Below is a small trained network, with its code and all its weights. Each question gives an input and a class and asks what happens when units are switched off, that is, made to give their printed mean instead of their output.

import numpy as np


def w(rows, s, z=0):
    codes = np.array(rows[::2]) - 128.0
    scale = np.full(codes.shape[1], s)
    scale[-1] = z or s
    return codes * scale


def norm(h):
    return h / np.sqrt((h * h).mean(-1, keepdims=True) + 1e-5)


def f(y):
    return y / 2 * (1 + np.tanh(0.7978845608 * (y + 0.044715 * y**3)))


def log_softmax(a):
    a = a - a.max(-1, keepdims=True)
    return a - np.log(np.exp(a).sum(-1, keepdims=True))


def net(x, mask):
    res = np.array(x, float).reshape(1, 7) / 4 @ E
    u = 0
    for l in range(2):
        y = f(norm(res) @ A[l][:, :-1].T + A[l][:, -1])
        res = res + np.where(mask[u : u + 4], y, B[l][:, -1]) @ B[l][:, :-1]
        u += 4
    return log_softmax(norm(res)[-1] @ U[:, :-1].T + U[:, -1])


A, B = {}, {}
E = w([
[105,58,105,163,14,57,97,151,115,102,73,134],'x0',
[161,174,45,134,152,127,243,140,159,208,163,174],'x1',
[177,119,123,120,141,169,169,74,181,241,91,119],'x2',
[141,165,158,135,143,124,108,172,92,119,126,203],'x3',
[214,130,93,105,169,61,117,44,139,123,128,161],'x4',
[52,125,151,143,186,119,210,79,102,116,89,226],'x5',
[53,111,152,151,92,133,126,115,125,96,255,146],'x6',
],0.0066)
A[0] = w([
[145,179,152,128,144,207,168,255,162,181,67,88,151],'L0N1',
[124,196,73,77,138,160,74,138,76,150,203,62,100],'L0N2',
[135,116,84,190,2,110,149,220,143,146,169,140,240],'L0N3',
[43,65,182,164,122,75,183,104,161,131,152,245,244],'L0N4',
],0.0055,0.0011)
B[0] = w([
[180,147,127,35,86,77,176,164,168,157,182,148,218],'L0N1',
[70,195,201,148,142,188,140,115,255,187,104,179,197],'L0N2',
[111,122,83,154,129,133,49,32,86,182,87,62,253],'L0N3',
[191,145,110,172,202,41,166,204,93,224,203,55,240],'L0N4',
],0.009,0.0042)
A[1] = w([
[55,148,212,118,78,100,36,198,86,64,123,2,245],'L1N1',
[155,123,100,82,128,55,163,137,30,158,47,231,83],'L1N2',
[112,180,178,61,97,167,81,110,147,135,184,174,3],'L1N3',
[161,122,172,100,145,146,95,140,132,104,150,84,157],'L1N4',
],0.0075,0.002)
B[1] = w([
[118,47,36,162,49,34,61,55,195,161,130,214,254],'L1N1',
[84,155,208,161,159,153,83,74,255,101,135,215,187],'L1N2',
[213,207,155,198,234,157,178,81,114,18,97,97,162],'L1N3',
[68,204,161,139,112,56,138,137,184,129,164,138,153],'L1N4',
],0.0093,0.0083)
U = w([
[147,183,168,132,149,200,146,128,91,22,139,95,103],'0',
[154,129,72,40,59,178,169,177,118,154,106,48,93],'1',
[162,180,156,133,176,92,173,127,188,181,158,143,161],'2',
[106,120,167,115,123,125,69,113,174,57,80,213,114],'3',
[127,61,109,83,84,203,125,197,28,24,98,123,2],'4',
[106,82,51,162,47,71,54,101,121,150,130,116,166],'5',
[78,76,135,146,160,100,164,176,7,125,165,106,113],'6',
],0.016,0.015)

Each question gives the input, the list of numbers given to net, and the class t.
The units are the neurons (one row each of A and B). Each row of codes is followed by its name. A weight is (code - 128) times the scale printed after its matrix; where a second scale follows, it is the last column's (A, B and U).
mask holds one flag per neuron, layer by layer. A switched-off neuron (its flag False) gives its mean, the last column of its row in B, instead of its output. The means were averaged over made-up inputs and are rounded, as every weight is.
A unit's drop is (log p(t) with every unit on - log p(t) with that unit switched off) / (log p(t) with every unit on - log p(t) with every unit switched off).
The circuit of an input: a set's keep is (log p(t) with only the set's units on - log p(t) with every unit switched off) / (log p(t) with every unit on - log p(t) with every unit switched off). Starting from all 8 units, units are removed one at a time, each time the one whose removal leaves the highest keep (on an exact tie, the one counted first), for as long as the keep stays at least 0.8.
units of the circuit, in order: the units of the circuit, biggest drop first
unit that matters most: the unit with the biggest drop
k most important neurons: the k neurons with the biggest drops, biggest first
k most important neurons of layer l: the k neurons of layer l with the biggest drops, biggest first
drop when u is switched off: that unit's drop, to one decimal
input [-4,-5,3,-6,-7,-1,-5], class 2: units of the circuit, in order -> [L0N1]
input [-1,-4,1,-4,-5,7,7], class 6: units of the circuit, in order -> [L0N4, L1N2]
input [6,5,0,-3,-2,6,2], class 6: 2 most important neurons -> [L0N4, L1N1]
input [-2,0,4,7,6,1,0], class 3: units of the circuit, in order -> [L1N2, L0N4]
input [4,-4,4,4,7,-2,0], class 3: 2 most important neurons -> [L0N3, L1N2]
input [-7,-8,7,0,5,8,-7], class 3: 3 most important neurons of layer 0 -> [L0N4, L0N2, L0N1]
input [-8,-1,-7,3,-1,5,7], class 6: 2 most important neurons -> [L0N4, L1N2]
input [-4,-5,-4,1,5,2,8], class 2: 2 most important neurons of layer 1 -> [L1N4, L1N3]
input [-6,-8,8,-3,4,7,-7], class 3: 4 most important neurons -> [L0N4, L0N2, L1N2, L1N3]
input [6,0,7,4,-4,4,-4], class 2: 3 most important neurons -> [L0N4, L1N1, L0N1]
input [6,6,-5,1,2,5,6], class 6: 2 most important neurons -> [L0N4, L1N1]
input [-7,0,4,2,-6,1,2], class 0: 2 most important neurons of layer 1 -> [L1N1, L1N3]
input [0,2,5,2,-4,1,8], class 6: 2 most important neurons -> [L1N1, L1N2]
input [-8,3,-6,-7,-6,8,7], class 6: unit that matters most -> L1N2
input [-2,8,-8,7,1,1,-8], class 3: 2 most important neurons of layer 0 -> [L0N4, L0N2]
input [2,-3,3,1,7,8,6], class 2: drop when L0N4 is switched off -> 1.2
input [0,-4,-8,5,-4,4,4], class 5: drop when L1N1 is switched off -> 0.7
input [8,-3,0,4,-1,4,-7], class 3: drop when L0N1 is switched off -> 0.0
